Each row was made from one walk, in order. Every step used is in the known rows, and no mark comes twice. Write each row's walk.
Known rows
d n f b s: [-162   19   -3  -28   55   87  185   61 -136  -37 -142  -82 -193   22
 -117   92   98   33   25 -342   21  622 -116  -81  151  140 -164    4
   85   99  285  141   55  -91  -34  -20  -20   29  -35   65    5  310
  -77 -108  -96  149   26 -106   -6 -173   32  -53   17 -182  112  209
   23]
d n u t f b k v: [  18  -40  -98  103  -12  135   95   75 -167   47   14   40 -188  131
 -167  158   -6 -131    5 -288   49  894 -102    0   36  174  -95  176
 -167   19  493   98   54 -155 -138  -55 -117 -110   14  162 -254  157
  -89 -214   -6  168   -6 -172   36  -77   17   36   64  -32  164   32
   86]
m q e r k s f u: [ -52    9   25  140   29  -43  139  -94  -29 -258   84 -255  -66  -12
  -47   78  116  212 -104 -243  -30    2  -46  -52  134  117   -3  193
 -216   17   89 -111   19   16 -310  -32 -208   -1 -111  -87  -11 -104
 -122 -111   16 -154 -413  -20  -58  -46  -44  -38  -87  160  162   61
  -18]
d q e w k s b r: [ 151 -128  -39 -152   30  -43   84  -80  -54 -157   54 -382  -57    1
  -47  -27   80  -21  -17 -188  116 -159 -125  -53   73 -335 -155  110
 -100  124  414   48   60  -22   57   36  -45 -165  149  -29  114   66
    4  -84   13   58 -184   85  -23 -126  -76   14   -9  -76   78   92
  -13]
n q e r k: [ -62   36   35  -18   71  178   28  -26 -112  142   85   50  -33  -53
  -85  -18  217  268 -108  -66  -52    4 -128 -113  110  123   22  101
  -74  164  -82 -173   41   89 -158   80 -309  -98  -21    2  178  -10
  -51  125   49   54 -165   61  -56  -43  103   -6  -19  113  104  163
  -60]
m r v y b s f u: [-274  -44  -24   50  107   64   20   93  -17 -122 -242 -443  -83  -63
  -51  -50  -44   -7   61 -128   23  -18  -87   43   52  116 -233 -150
   46   71 -144   -5    3 -112 -388  -41  -62 -263 -221 -126  -45   30
 -230  -27  -26  -26 -102 -420  -10  -61  -99  -36   10  -14  256  112
   61]
y f u n q e w: [   7   98   19  -58  -42   84  280 -111   37  401  -46  147  -35 -145
 -129   -8  189  -25   -9    4   75  488 -158  -15   44   89   41  217
   36  -14 -226 -151   35   39   39    8  -65 -153  -56   16  -38  -80
  -63  -76    2  -65 -353  -75 -139  -27   65   80   -9  103  -25   86
  -83]
k m d n q e: [-136   88   33  -69    6   17   93  -44  -96  193  -27  162 -101   25
  -70  130  102  110  -86  -26  -72  368 -127  -15   61    3  -76  139
  127   38  193 -169   40   -1   39   68 -145 -226 -118  291  212 -151
  164   64   39   78   31  136  -71  -42  183   32   32   50  117  217
 -108]
d n q e: [-100   98  -32 -115   54   52  136  -33  -99  170  -54   92  -97   12
 -117  -19  152  168  -39 -134  -54  330 -175  -47   90  -23  -63   65
   86  158  225    3   22    3   19   68  -93 -112  -47  107  145  -52
   41   27   70   29   44   33  -70  -50  198   -5   27   54  105  201
  -98]
b s y f u n q e: [-120   74    3  -32  -64  163  264   56  -48   85  -90   36  -66 -108
  -77  120  150   30   -1   73   75  442 -202 -100  172  213  -62  137
  186   -4 -489 -181    7   33  -57    3 -159  -54  -57   60  -37    3
  -62    2 -111  -38  -33 -138  -84  -80  -50   34  -28  -64   22   74
   50]
f b r m d: [-124   35  -97    9  -23   25  -25 -152 -143   26   27 -251 -212  118
  -99  -31  355   22  -76 -194   15  135  -66 -143 -130  257 -109  -51
   21   16  492  -51   99 -118  -51   24 -222 -188  -17  226  -55  225
  -99  158   75  176  -14  -40  -79 -115  -79  -44   43  -34  205  119
  -14]
f b k w q e: [ -64   54  -81 -145  -66  132  207   48  -64   60  -59  118  -71   87
 -148   71  129   96  -14 -263   55  220  -58 -158  169  -15 -238   25
  153   28  206   -3   62  -47  -37  -50 -158 -125  120   95 -175  249
   61  -22  168   27 -113  -54  -38   63   14  -28   64  -28  100   59
  -41]
w q e r v k m d: [-153   75  108   20   35  160   59    3 -137   78   23  298   36   54
  -46  195  190  259 -110  147  -23 -128  -21  -86  -93  -26 -139  144
   64    5 -206 -186   33   97 -265   30 -150 -142 -153  136  146  -35
  -38  104  111   74  -15  117    0    1  -14    1   92  139  117  146
  -35]
k s f u y b r e q: [-127  -21  -29  -13   48  -35   12 -183  -64 -438 -147 -415 -177   -4
 -107 -125    9 -112  -37 -449   72  -56 -155  -26  -92   46   -9  -86
  -97  -18  133 -100   34 -115 -240 -199 -115 -252  -13 -172  -54  -64
 -102  -18   79 -128 -505 -203 -157 -143   41 -134 -141   15  160   72
  -78]
q e w k s f b r: [ 225    4   -7 -122  -24  -40  172 -108   37 -109   18 -495 -144   20
 -118 -101  191  -76   71 -325   56  -43  -57  -36  135  -50 -110  196
  -94  -10  450   85   77  -35   21 -116  -80 -120  108  -61  108   98
  -53 -157   95   -8 -260   37  -14 -108 -106   16    1    3  162  104
   20]
t u f b r e: [-128   25 -170  -15  -72  190   79 -156 -114  -77  -57 -202 -210  284
 -127 -212  255  -82   66 -295   82  188  -78  -87   70  284   16  150
 -165  133  224   94   86 -104 -132 -109 -155   -6  -16  120 -125  240
 -193   98  143   31 -163 -133  -84 -131  -31  -90   27  134  257   84
  114]
m d n u y f b r k: [  83  -14    3  114   45   42  -11   23  -55   70  -17 -128 -116  -45
 -252  164  272  -22   15 -394   30  803  -56 -113 -197  492  -62  143
 -226   47  196 -211  121 -153 -156  -42 -145 -194   83   91   45   94
   36  -31    7  188 -329  -23   -9 -129   72   11   48 -169   99   -4
   19]
k s y b r m d n: [   4   41 -120   44   54 -139  -94  -20 -155 -194   11 -398 -171  256
  -54   18  270   24   12 -279   28 -223 -157  -22  -54  151 -181 -284
  142    9  450 -134   53 -127 -183   29 -207 -313  -67  165  105   12
  120  155  -56  217   28   66  -66 -199    8  -56    6 -175  230   80
  -46]
q e w k r m d n f: [ 309   44   38   13  113  -83   12 -114  -57  344   59  261  -16 -194
 -203  175  141  132  -49  157   26  326   -6  -84  -55  152   28  174
  150  -22  558  -58   90   19 -126  -90   35  -57  -20  134  216 -185
  122   -5  -64   87   13  233  -16   46   95  128  100 -159  125  134
  -53]
b k m d q e w: [  38  -62  -95 -186    1   38  -95  -48 -108  212  -83  214 -107  -19
  -91  117  -27   13 -116   71  -22  358  -82  -43  118  -85 -134   78
  -20  -86  271 -251   59   12   46   43 -134 -307   11  259  124 -108
  107  143   71    5 -161   46  -25   45  -83  109   23   17  202  114
  -39]
m w q e: [ -85  115 -145 -114   98  108  184   33  -34  172 -104  -48    6   33
 -175  -19  198  138  -19  -26   12  181  -54  -74  146  -31 -142   18
  108  150 -358  -37   51  -39  -58   23  -68 -151   69   86  -28 -119
   18   44  165  -22 -142  -14  -91  -19  101  -49  -24   64  126  116
 -123]
d n u f b r v k m: [-280   27  168   -3   -2   32  261  -95 -172  -21  -59  -25  -95  242
 -107  141  151  -40   78 -348  103  404  -64   -4  -95  203  -84  376
  -88   63  338  149   72  -41   34  -77  -76  -33 -198  126 -126  202
 -109 -178   75   98 -148  -86    8  -89   19   86  120  101  132   92
  174]
t s y b r: [-108  -58 -253   37   48   81   27  -55 -136  -96  -82 -719 -195  195
   -1 -176  261 -142   35 -184   50 -126 -109   -9  115  -95 -234 -269
  -46  100 -248 -101   33  -84  -96  -46 -287 -232   11   59  -81   78
 -140  232 -125  142   53 -143  -31 -129  -16  -74  -19   64  200  143
   -1]
w q e r k: [  11   48  -38  -37   66  236   55   49  -89   58    9   82   45  -14
 -122   45  224  303  -68  -70  -51  -29  -40 -143  101  111  -54   27
  -44  227 -278 -161   51   72 -234  100 -309  -18    5   -4   98    2
  -91  147   91   66 -182   87  -39  -37   34  -38  -17  102  118  137
  -69]
q e r m w k s f u y: [ 169   42   15  120   97 -178    5  -65  -44 -121  -16 -213  -79 -107
 -217   98    2   91    0  171   57   28  -33  -51   27  297   57  147
  -21  -28    9 -139   62   -6 -323 -185 -208 -149   23  -38  -33 -317
  -29  -22  133 -124 -376 -107  -41  -90 -126   65  -91    7  110   53
   -5]
q e w k m r v b s y: [-191    0  100 -159   17  125  -33  110 -131 -136 -155 -134  -57   -8
 -121  -17  -58   -7  118  360   54 -206 -149  -43  237 -107  -50  173
  147  -60 -156 -118   27   59 -202  -51   72  -94  -67  -68  188  -14
   19  197  -20  152  212  -52   21  -13 -104   88  100 -113  149  250
   50]
f b r w k v: [  -9 -101  -30 -151   78   73   91  -61  -69   77  -78 -591  -67  173
 -136 -132  203  -68  -22 -195   73   88 -134 -138   26  -97   18   32
 -281  121  200  100   80  -91   80 -103 -167 -126   65   28   24  204
   48 -101  107  184  -97  -14   -4 -133 -119  107   18  -65  123  159
   43]
s b k m w q e: [-182   12  -69 -202  -20   96  133   34 -104  -12  -94  -22  -27   83
  -71  196  -27   19  -15   89   63   98 -117  -54  117 -100 -206  133
  106   34 -180  -81   68  -45    7  -63 -213 -318  111  159  -81  -61
   79  -34   85   -3 -198  -37  -43   50   77   48   22    6   49  117
  -70]
f u t s y b r e w: [ -25  -48 -225   29  -40  130   62 -171 -134 -217  -27 -423 -178  -53
 -188 -462   39 -223   77 -198   86   52  -26    7   14  -82   11  -39
   20    6 -399 -160   30  -64 -402   42 -274 -171    8   17 -107    0
 -197  280 -131  121 -149 -195 -153 -137   12  -22  -37  186  337  114
    4]
w k s y f: [ 173   -1  -78   97   13   46  185   98  -72  -82  -95 -677 -128  303
  -75  -14  223  -38  -28   67   75 -197  -33  -16  206   25  -94 -140
 -169   56  160   40   47  -87   -4 -111  -41 -168   43  -32    9   48
  -16  -57  -67   40 -119  -44  -45 -199 -211   31  -97 -153   67   81
   -6]
n f b k w q e r: [ -44   47   17  -72    8  131  168   10  -30  121   76  355    3   81
 -148  178  136  109  -10 -244   61  187  -71 -147  160   -3 -232   77
  137  -46    0  -40   61  -13 -143 -140 -179  -22   80   59  -76  262
   57 -128  -78   75 -216   26   13   51   21  -14   68   -4   14   44
    2]
t u n q e r v k: [-141   49   70   25   65  208  -33  -48 -163  249   59  357  -75  -24
  -51   56  168  253  -22  213   70  113 -181 -150  -28  152  -34  267
    6   17   17 -113   18  139 -264   -7 -151  -74 -114   28  117   22
 -179  109  168   30    3  -27   19    6   21  -25  143  178   51  130
  -41]
y f b k: [ -39   10 -130   -8  -72  129  157   28  -99  119  -95 -216 -218  270
  -87   53  217  -58  -42 -194   40  351 -103  -64   69  184  -96  -80
 -166   25  327   49   73 -126   80 -106 -126 -202   60   17 -155  294
 -109  -49    2   37 -148 -180   -6  -61 -105   24   17  -67  110   73
   19]
b s y f u n q e w k: [ 110   18   34 -117  -89  114  241   -8   -1  167 -109    9  -36 -276
 -145   19   68  -23   26  195  111  311 -112  -71  191   98   21  312
   61  -68 -282 -189   28   79  -59  -32  -97  -82   15   -8   34  -70
  -36  -46  -69  -29 -236  -88  -68  -48  -98  129  -31 -101   -5  119
   42]
e w k v y b s f: [ 143 -166   -3 -120   56   17   61   84  -13  -13 -299 -690  -86  -38
  -29  -74   -6  -89   12 -192    2  -16 -159   50   51 -102 -188  -33
 -179  127  106    3   35  -85 -218 -121  -50 -409  -89 -118   60  -16
  -57  -67  138   30 -242 -203    8  -42 -105   19  -62  -59  113  201
  -46]
v k w q e r m d: [  36   97   26   34   10   88  116  -56 -109  117   75  253   30  -42
 -158  164  290  286 -173  -63    2  -10  -28 -192 -108  105 -151  -26
  162   -1   32 -168   69   91 -386   32 -232 -127  -67  163   -3   -7
   77  201  175   77 -133  177  -23   72  -27  -41  108  115  131   76
 -142]
d q e r v k: [ -94   -5   20   -4  140   86    9   15 -180  121   -8  222  -31   60
  -74   21  139  251 -120  -39   11   43 -140 -107  -58  -35  -88  -24
  -49  134   25  -14    7   89 -201   97 -110   -9 -107   -1  135   75
 -124  132   91  -26    0    3   18  -32  -62  -12   88  135  167  110
   14]
s y f b: [  10   72 -140   90   -5  119  143   56  -75    8 -115 -425 -209  277
  -83 -130  297 -107   36 -129   32  271  -87  -13   69  248 -120 -220
  -65    3   42  -21   45 -149    1  -35 -149 -109   28   86  -73  278
  -48   41  -54   64 -167 -133 -105 -133 -145  -42  -31  -39  108  108
   21]
m w q e r k s: [  25   76  -26   -2  126  142  112  124  -72  -55   78  -16   54   45
 -157   69  214  283  -45 -184   24 -114  -37 -108  230   30  -71   58
   47  154 -442 -145   54   21 -244   61 -198 -122   94  -79   95 -105
   26   -5  120   49 -314  113  -47 -135   19  -72  -90  -37  138   66
 -100]
q e w k s y: [ 255   12  -89  -43   37   -7   49   15  -70  -66   -4 -486 -106   -9
 -116 -175  130   32   75  179   13 -196  -37  -22  263 -106 -105   27
   33  -19  276  -42   34   22  -92  -40  -21 -108  100    1  172  -51
   50   53   82   51 -106   56  -67 -117 -139   57  -45 -100  172  120
  -21]
e r m d n q: [ -62   92    7   26   68   45  -92 -128 -157  136   33  223 -134  -19
 -143   31  239  191 -137  -95  -54  181 -101  -59  -90  164   -1  -22
   18    9  382 -144   50  -29 -234  100 -237 -218 -120  203  145  -58
   -3  137   -4  176  -71   68  -54  -94   26   -7    7   11   96  230
 -122]
f u t s b r m q e: [-260  -52 -139  112 -138  -13  239 -252 -215 -361  179 -282 -150   82
   -2   19   42   72  -98 -122   74  138  -65  -98 -159 -114  -49  265
   23   39   93  -17   34  -71 -255   25 -236  -39  -10  108 -396  -25
 -239   99  -85   11  139 -184 -101   49   67  -96   15  202  174   82
  -26]
w k r m d q e: [ 172  -24  -63   84   95    0  -27  -36 -129  196   29  116  -70  -49
 -101  200  148  228 -207  213   45   96    5 -179  -22  140   16    6
   97  141  452 -121   73   -8   -5   42 -125  -65   -1  172   40 -119
   42  168   81   11  150  129  -21   48  -95   31   31  -80  159  102
  -19]
f u y b: [-141  -24 -151  176   77  -33   16  -64  -72  -27 -160 -392 -195  -23
  -68  -82   62  -36   53   14   19  274  -76   11  -59  187  -51 -186
  -68  158  122 -167   40 -101  -87  -59 -159 -266  -64    5 -138   51
 -114  143  120   44 -233 -285 -113 -110   77    0  -62   70  106  123
  -41]
y f b k r w: [  99    6 -118  -15   71  221  140   25  -62  134  -48 -165 -117  195
 -158  122  202  -26    7 -168   93  416  -79 -128   89  206   71 -158
 -118  -65  113   15   77 -122  135 -157 -108 -193  145  -52  -73  217
    3  -91  -39  100 -127  -76   12   16 -180  103   17 -125  131   68
   39]
n u y b r e w k m: [ -38  -84   64 -109   66   -7  -42 -152 -118   18 -167 -505  -71  -54
 -212  -25   -9 -128   67  290   76  -44  -88  -65  -91   99  114  202
 -128   84  -67 -233   95   -4  -22 -232 -101 -345    1   -6   32 -197
  -69  163   82  232 -376 -112  -70  -48  102   60  -31  116   81  162
  -58]
b r k s y f u n: [  26  -33  -19   34  -15   96  153   35  -49 -102  -22 -384  -63  112
 -118   34  247  -80   16 -214  138  193 -117 -125  103  274  -44   -3
  -77   33 -194 -148   60  -45  -41    0 -278 -147  -30  -18   43  100
 -132  -20 -118   40 -350  -32  -89 -276 -179  108  -73 -139  105  -44
   45]
k w q e r m d n f b: [  35  157   79   37   38  -25  123  -10  -55  189   83  511   20   27
 -197  219  221  200  -59 -333   29  273  -53 -120  -51  200 -187   20
  292  -53  143  -96   76  -39 -341    7 -176   45  -42  238  -29  116
  212  -45  -66  144 -161  186  -60   11  116 -102  102  -62   34   93
  -87]
f u t s: [-101  -46 -199  211  -30  180  227  -87 -144  -76  -26 -373 -212   -7
 -122 -181   25  -64  -41 -107   38  491   84  -16  118  -58  -65   26
  -80  132  -88   22   34  -74 -228   96 -204  -54  -43   81 -295   53
 -288  126  -42   41   75 -255  -79 -128  -76    5  -49  175  232  144
  -25]
d q e r: [ -13   -3 -115  -16  121   96    5  -12  -98  129   18   54  -62   75
  -84    2  144  146  -68  -47  -43  264 -135  -81   92  -11  -64 -111
  -23  182  -80  -93   18   20  -55  109 -202  -11  -47   89  119    9
  -80  196   -7   43  -34   43   -9  -59  -60  -30   -6  153  162  139
  -34]
u y b k w q e: [ -16   16 -127  -86   22   35  101   96  -60   24 -141   50  -49   82
 -114  149   14  114   21 -136   52   89 -128 -100   47    4 -213 -156
  147   80   12 -208   51  -44 -104 -156 -150 -374  121    8 -110    4
  126  124  227   22 -140 -117  -39  105  166  -34   12  -43   40   31
 -122]
v b r k m w q e: [-283   19   45 -249   19  146  108   14  -81  -14 -116   52   71  160
 -168  164  157  100  -29 -215   67  -94 -169 -165   93   18  -45  221
   11  182 -487 -175   97    2   30   51 -206 -207   16   28   34  -57
   82  133  112   55 -233  112  -81  -21  177   13   12  109   52  154
 -101]

Write each row's walk
[ -74   26   65 -115   73   47   60   -7  -75  210  -77 -154  -14   53
 -118  -64  -16   26   27  418   29  -50  -22   11  125 -127   12  171
   25   24   50  -59   41   60  -24  -96   19 -172  -94    8  185 -165
  -50   80   61   95   13  -27   -8   -8  -14  125   77   25  196  192
  -23]
q e w k m r v
[-258   38  -14 -120  -85  238   87  -12 -179 -101  -84   56 -212  273
 -116   18  -17  -86 -150  -82   29  305 -121  -92   85   68   94  -15
    4 -134  115  -83   56  -98   34 -207 -129 -162   10  -46  -36  116
  -34   29  -39   24 -312 -109  -42  -17 -111  -52   -8  -85  222  134
  -62]
y f b k m r e q
[ -26   65   56   88   94   92   18 -124 -195   46   27  334 -168 -119
 -127  137  259  242 -202  -68   12  364  -58 -151 -178  170   25   27
  145   21  656  -93   62  -10  -62   34 -122 -251  -95  131  161   -4
    7   65  124  100   30  120  -34  -25   21   50   67  -50  132  192
 -104]
v k r m d n q
[-248   77  259   43  -36  108  281  -54 -104  283   22  402   23   65
  -28  261  121  113  -87  181   99  199 -187  -63 -107  147   86  316
   44  -25 -428 -179   11  143  -36  -48 -198 -112 -263    6   23  -42
 -139  -62  -47  -36 -214  -35  -38  -33   15  114   65  205  -46   97
   10]
y f u n q e r v k m
[-130  107    9  -58  143  132  121   30 -105  140   -6  254   68    4
 -173    8  216  259  -38   -4   38  -47  -64  -93  -32  -40 -109  108
   53   73 -419  -32   28   64 -304   14  -69 -115  -22  -37   89  -52
  -77   37  171  -10 -152   20   -8  -10   50  -19   71  110  133  103
  -58]
m w q e r v k
[-229   16   23    4    2   82  248  -39   -5   37 -233 -265 -183 -209
  -19   64   27  -41  -34 -268   98  281 -161  -15  134  172 -105   32
   43   88 -105  -81   32  -23  -95    3 -247 -227 -155   -4 -152   53
 -174  -78   20  -63 -253 -271  -78  -73   36  -22  -53   70   -1  185
  -47]
y b s f u n q
[-237   48  111 -142  -13  -43  -49 -103 -142   98   24  262  -55  137
  -89  137  328  128 -141 -309  -12   63 -390 -123 -195  -56  -66  186
   72  126  323  -88   56  -43 -152   49  -61 -203 -129  136   95  -21
  211   54   64  128  267  157  -45  -42  241   -2  135  -26   25  164
  -75]
k v b r m d n q e
[ 106   43  -48  -39   -2 -136   39  -84 -183 -225   15 -367 -123  118
  -66  -52  120  220  -60  277   16 -441  -53  -78  131  -64   -5  126
   50 -128  534  -89   25    3 -100 -100   20 -113   54   18  -11 -166
   39   56  136    5 -143    7 -126   11 -134  -39  -94  -86  125  136
  -87]
r m q e w k s y
[-149   50   46   24    5   79  209  -42   23   84  -31   -4  -99 -250
  -11  138   50   57   17 -192   37  258 -216  -29  123  197  -49  116
  136   77 -393 -189   11   73 -222    7 -335 -103 -169  -30  -11  -33
 -140    3  -55  -37 -178 -122   -8  -17   71  -28    0  168   38  155
  -13]
y b s f u n q e r
[-106 -195  -55  -65   74   31 -145   42 -122   17 -112 -241  -57  158
    4  110   33   58 -131 -300   -3  -98  -95  -86  -65   90 -171 -154
  -83  148   81 -323   74 -107   34  143 -354 -455 -106  181  179   16
   47  223   42  121 -369    4  -76  -83  -27  -13  -69    7  202  103
  -67]
v y b r k m d q
[-165  -66   62 -151   21  203   16   62 -126 -121 -178 -271 -129 -121
 -211 -191   60  -43  -57   55   37   47 -228 -127  161 -236   93  121
  -40  157  -49   28   56   -2 -313  -91  128 -108  -42 -210  154   69
  -51  119  114  192   85  -39   32 -132  -69   37   61 -139  164  259
  -62]
m r e w k v b s
[ -73  -34   -6  -79  153   66    4   62 -129  166  -40  116   12   98
 -134  107    1  133 -111  -38   13  302 -105  -82  153  140   38   41
  -53  156 -447 -257   55   43  -18  109 -347 -151  -44  130  158 -169
   60  196   32   16 -351   99  -45  -60    9   35  -56  124  182  136
  -61]
d q e r k m w
[-111 -121  -51  -54 -106  112  230 -142 -191 -337  135 -303 -116   77
    4  -15  -59    3  -55 -247   51  223  -52  -42  -23 -241  -15  346
  -98  -11 -105 -174   55  -16 -116   34 -258 -237   72   66  -52  -69
 -133  141  -29   97 -124    9  -87   51  113  -42  -27  173  171  159
 -117]
u t s b r k m q e w
[-460    3  149   61  -36   14  315 -191 -186 -172   14 -174 -120  323
    3  158  188   46  -32 -219  110  123  -28  -36 -101   84  -54  479
 -181  -49  330   77   54  -66   93 -177   16  -74 -182   82 -278  181
 -187 -206  123   25 -242 -171  -41   27  -26   -7   36  189   77   74
  135]
n u f b r v k m q
[-106   49  -15   29   30  -31  -46 -149 -144  106   30 -176 -150   -2
 -208   95  312   22  -12 -204   12  463  -64 -129 -157  350 -127  130
   12   32  540  -22  104 -118 -140   43 -155  -77  -55  260 -116  112
  -27   29   -7  256  -29  -22  -27  -89   11  -23  114  -28  180   98
   13]
f b r m d n u
[-164   87  136  -32   71  148  120  -12 -156  246   86  335  -63 -119
  -66   34  177  266  -62   53   33   75 -203 -142  -43   34  -16  178
  162   15  -55  -78   12  143 -166   39 -161  -92 -113   -8  228   43
 -155   87  155   29  -16   46   -9  -21   37   33  101   95   31  142
  -78]
u n q e r v k
[ -93   18  -60   71  120 -205   23 -123  -43 -238 -155 -517 -149  123
 -130   40  109  -95   26 -250  136  -20 -132    9 -108  283  -70 -118
  -33   20   19 -133   72 -151 -142 -193 -192 -442  -20  -45 -191 -162
  -57  -37   96  -62 -426 -277 -120 -156   13  -26 -117   12  124   20
  -34]
k s f u y b r m w
[-168  -34  152  -31   -6  223   92   75  -23 -212 -162   82   67 -124
  -94  185  146  148  -85 -350   10   91 -218 -120   85   71  -99  242
 -176  247 -518 -116   36   55 -508   47 -231   60 -144 -160 -116   77
  -59  -78   27  -62 -121  -55   11  -46   -5  -15   21  106    7  155
   66]
w q e r k v b s f u
[ -56 -129    1   38  119  108   57  140 -131  -37 -129 -396  -50   25
  -15  106   28  127   60   70   74 -216  -51  -77   29   27  -96  -69
   95  194  126   35   22  -80  -96  -73   37 -293  -89 -162   57   97
 -211   76   44  156  195 -203   33  -31  -62   -6  -18 -196  145  168
   31]
w k r v y b s
[ -62  -13  -17   53   62   -9   65  -28    9   63   -6  338   52  -46
 -131  241  -21   79   34  -63   81  149  -92  -74   15   57 -179   -1
   89    1 -221 -269   42   -5 -268 -226 -197 -196   17  -27 -143   18
   82  -57  -73   13 -357 -127  -17   70  159   38   15   40  -30  -15
    0]
n f u y b k w q e r
[ 204  -37  -87 -107   80   72  143   19  -34  -80  -80 -785   -4  322
 -163  -25  242  -65   18  -77  116 -319  -80  -92  179  -33  -16 -159
 -272  -32  -79   33   67  -73   44 -140  -97 -199  127  -45  102   -5
   83  -78 -122  113 -194   31  -26 -183 -249  107  -79 -152  111   54
   26]
b r w k s y f
[  78  -24  -67  -73   39   62 -208  -77 -149  123    9  496 -122 -105
 -149  191  130  134 -118  -16   45  176 -169 -164  -31   61  -24   27
  134  -65  523 -205   77  -18 -108   61  -14 -202   58   69   15    0
   96  224   89   27   72   92  -17  141  -82   60  103  -78  126  101
  -47]
v b k r m d q e w
[  93  -98   -4  -25  129   35 -107   48  -46  231    7  -41   22  -11
 -139   58  103  118 -140 -107    5  -71 -222 -126   62 -199   25    2
 -234   92  -42 -122   57    2 -282   96 -104    0    4   55  155  -29
  308   84   74   91  -17  224   42    3  -91   71   79   -9   44  161
  -43]
m d q e r w k v b
